In the rows, 128 means zero.
Each row is followed by its class. Each block has new classes.
[133 107 121 135 124 139 131  83 140  99 153 142 119 131 109 137 151 101
  32 122 151 151 121 112 132 122 107 107 127 121 189 120 140 110 131 132
 131 133 134 116 129 125 146 115 148 138 143 131 146 121  86 132 141 127
 116 151 122 130 137 116 129 128 134 142 116 120 122 132 103 110 132]
DP
[130  75 121 166 122 142 131  88 154 118 211 123 135 141 107 148 129  97
   4 116 141 141 111 130 127 137 125 121 135 121 196  70 144 140 153 122
 136 118 134 131 122 127 163 116 173 159 110 140 180 141  96 142 196 132
 119 136 110 149 142 116 132 117 121 111  97 128 120 135 109  89 146]
DP
[110 114 121 157 138 151 134 136 149 131 145 114 141 121 146 130 161  94
  28 121 136 114 122 130 121 124 129 122 119 142 146 135 160 144 140 125
 139 133 144 121 110 127 126 131 119 160 136 140 150 142  87 117 133 113
 108 100 121 135 123  89 145 132 124 127 104 135 130 119 137 121 196]
DP
[123 136 125 112 119 141 132 109 169 116 190 125 129 136 128 159 119  78
   4 122 113 116 109 120 133 127 113 105 135 114 178 139 145 167 140 118
 128 123 130 122  96 148 138 179 141 163 133 129 169 131 101 135 178 130
  97 164 125 136 145 134 180 120 154 124  77 118 123 117 113 154 158]
DP
[139 102 119 102 124 131 148  55 132 114 169 129 141 136 124 119 131  84
  36 112 138 115 143 125 115 148 121 105 131 121 187 112 146 118 127 137
 118 135 132 111 107 133 156 132 131 136 139 138 178  92 121 107 191 127
 117 159 109 111 148 125 141 107 139 115 117 139 137 138 122 152 113]
DP
[135  93 132 119 128 139 136 115 108 120 191 117 137 129 160 152 139 100
  59 116 150 137 109 125 126 129 112 110 130 118 191 132 133 165 140 123
 119 159 131 124 105 135 150 122 167 113 109 138 167 117  89 122 163 128
 122 126 128 134 137 137 146 136 132 115 100 142 141  86 112 153 162]
DP
[130  95 123 214 129 137 135  76 116 122 138 128 139 135 115 137 131 119
  68 125 159 124 126 128 105 133 126 111 128 125 203 112 126 129 135 124
 139 103 134 122 124 115 146 120 136 113 129 136 153 136  89 130 179 112
 127 137 119 137 153 125 142 119 131 119  95 141 110 110 119 126 138]
DP
[114 128 106 215  95 130 129  89 127 142 227 126 150 138  88 163 130  98
  18 110 152 139 119 113 143 135 113 133 138 151 116 138 163 188 156 108
 118 131 142 141  94 126 159 110 102 191 153 131 172 148 119 135 172 118
 113  70 126 132 134 138 138 133 118 101  95 143 120 100 119 193 154]
GG
[122  97 110 124 115 130 131  73 134 117 194 106 142 137 101 123 102 104
   4 124 154 138 135 136 114 145 120 124 132 117 193 121 137 126 132 118
 126 140 136  83 122 112 167 120 137 114 139 155 189 102 108 118 185 126
 123 145 117 114 158 107 128  99 116 110 127 122 133 134 134  71 154]
DP
[107 109 111 145 150 139 151  98 140 131 200 102 138 142 132 143 108  86
   4 131 154 121 140 120 121 139 122 128 122 129 170 128 140 120 146 129
 152 130 139  95 108 137 163 130  98 151 145 138 188 136  82 120 204 119
 105 131 101 133 180 122 135 118 114 119  75 119 115 115 125 114 143]
DP
[105 146 132 186 127 121 109  92 126 131 127 146 145 133  88 138  99 141
  71 121 164 148 138 116 124 134 121 143 117 152 128 138 138 136 161 123
 121 113 156 124 129 143 148 144  92 151 136 142 166 114 155 112 166 122
 129 129 130 134 179 137 123 105 120 104 124 124 111 123 116 149 119]
GG
[138 105 117 147 114 132 129  64 138 102 196 128 149 130 141 126 112 101
   4 120 138 120 142 121 120 147 138 144 112 115 205 131 135 128 136 127
 140 144 133 116 117 145 198 119 122 141 128 135 172 106 107 130 192 123
 118 152 111 110 167 113 119 118 118 121  89 129 132 113 115 145 145]
DP
[104 127 116 108 127 137 132 108 128 132 172 126 149 154 148 132  89  84
  73 124 147 123 200 129 121 124 133 116 127 129 146 139 158 116 123 144
 145 128 118 130 123 120 152 147 104 141 168 135 136  87 122 113 213 128
 105 152 111 102 151  94 133  89 118 106 104 135 122 121 119 119 135]
GG
[134  86 129 134 123 134 145  99 142 112 178 126 137 136 125 121 126  98
  25 131 128 109 140 130 122 125 123 109 124 118 186 113 134 113 116 141
 124 136 130 125 140 114 141 133 127 135 133 126 185 126  87 111 186 122
 113 137 112 124 148 136 138 102 115 112 109 120 122 126 126 100 135]
DP
[123 100 121 138 116 141 122  62 149  89 193 123 126 140 138 124 101 101
   4 117 119 138 118 133 102 127 122 121 127 120 195 115 149  99 135 136
 134 132 129 119 114 134 156 125 134 133 129 127 181 119 112 122 188 128
 110 136 117 127 158 115 146 108 116 126 104 130 121 138 124 108 143]
DP
[118 118 115 163 114 120 126 113 127 121 188  60 131 122 137 137 132 104
  52 128 147 123 108 140 132 136 123 124 125 122 170 127 137 129 138 119
 134 138 129  96 116 135 147 110 126 142 130 132 168 135  95 112 171 132
 119 135 123 144 130 135 136 122 124 124  86 119 122 113 132 142 158]
DP
[130 113 137 192 131 147 138  89 105 122 131 127 129 112  91 135 142 119
 124 135 172 127 112 127 117 131 136 148 127 108 169 133 137 148 123 136
 141 142 145 136  94 131 120 129 127 159 141 136 133 143  93 128  87 133
 131 109 118 139 139 105 143 131 131 134 103 136 108 100 134 143 134]
DP
[129  98 116  84 130 135 137 101 157 108 206 157 108 137 142 127 135  82
   4 114 125 105 136 126 124 154 114 125 125 137 192 130 136 135 127 118
 136 121 149 114 123 134 146 134 151 147 125 200 174 103 105 118 176 121
 121 135 118 109 139 116 145 117 122 104 109 114 134 138 117 114 150]
DP
